Below is a small trained network, with its code and all its weights. Each question gives an input and a class and asks what happens when units are switched off, that is, made to give their printed mean instead of their output.

import numpy as np


def w(rows, s, z=0):
    codes = np.array(rows[::2]) - 128.0
    scale = np.full(codes.shape[1], s)
    scale[-1] = z or s
    return codes * scale


def f(y):
    return np.maximum(y, 0)


def log_softmax(a):
    a = a - a.max(-1, keepdims=True)
    return a - np.log(np.exp(a).sum(-1, keepdims=True))


def net(x, mask):
    res = np.array(x, float).reshape(1, 4) / 4 @ E
    y = f(res @ A[0][:, :-1].T + A[0][:, -1])
    res = res + np.where(mask, y, B[0][:, -1]) @ B[0][:, :-1]
    return log_softmax(res[-1] @ U[:, :-1].T + U[:, -1])


A, B = {}, {}
E = w([
[178,254,226,154],'x0',
[125,123,123,124],'x1',
[231,197,47,63],'x2',
[127,129,125,126],'x3',
],0.0071)
A[0] = w([
[221,151,46,38,102],'N0',
[242,198,54,50,140],'N1',
[69,104,176,188,94],'N2',
[185,254,246,190,148],'N3',
[139,131,100,113,253],'N4',
[66,96,187,206,90],'N5',
[211,184,45,70,98],'N6',
],0.0068,0.0071)
B[0] = w([
[27,139,168,104,210],'N0',
[52,106,168,94,245],'N1',
[33,185,200,57,163],'N2',
[59,18,38,223,239],'N3',
[161,2,143,167,255],'N4',
[43,177,194,78,170],'N5',
[29,145,195,80,204],'N6',
],0.0065,0.0073)
U = w([
[78,165,197,66,69],'0',
[151,106,123,132,205],'1',
[152,107,119,138,194],'2',
[107,94,24,176,79],'3',
[221,151,125,117,127],'4',
[245,244,110,86,4],'5',
[248,242,105,86,1],'6',
],0.011,0.0075)

Each question gives the input, the list of numbers given to net, and the class t.
The units are the neurons (one row each of A and B). Each row of codes is followed by its name. A weight is (code - 128) times the scale printed after its matrix; where a second scale follows, it is the last column's (A, B and U).
mask holds one flag per neuron, in row order. A switched-off neuron (its flag False) gives its mean, the last column of its row in B, instead of its output. The means were averaged over made-up inputs and are rounded, as every weight is.
A unit's drop is (log p(t) with every unit on - log p(t) with that unit switched off) / (log p(t) with every unit on - log p(t) with every unit switched off).
The circuit of an input: a set's keep is (log p(t) with only the set's units on - log p(t) with every unit switched off) / (log p(t) with every unit on - log p(t) with every unit switched off). Starting from all 7 units, units are removed one at a time, each time the one whose removal leaves the highest keep (on an exact tie, the one counted first), for as long as the keep stays at least 0.8.
circuit, biggest first: the units of the circuit, biggest drop first
most important unit: the unit with the biggest drop
k most important neurons: the k neurons with the biggest drops, biggest first
drop of u: that unit's drop, to one decimal
input [7,4,1,3], class 3: most important unit : N3
input [-4,2,8,8], class 0: circuit, biggest first : N6, N0
input [0,-2,6,6], class 0: circuit, biggest first : N6, N1
input [-6,5,6,1], class 0: circuit, biggest first : N3, N0
input [2,-1,8,-1], class 0: circuit, biggest first : N6, N1
input [1,-2,7,5], class 0: circuit, biggest first : N6, N1
input [6,-3,8,-6], class 0: 2 most important neurons : N6, N1
input [-6,1,-8,-6], class 0: drop of N2 : 0.4
input [5,3,-3,3], class 3: drop of N3 : 0.7
input [5,0,-1,3], class 3: drop of N3 : 0.6
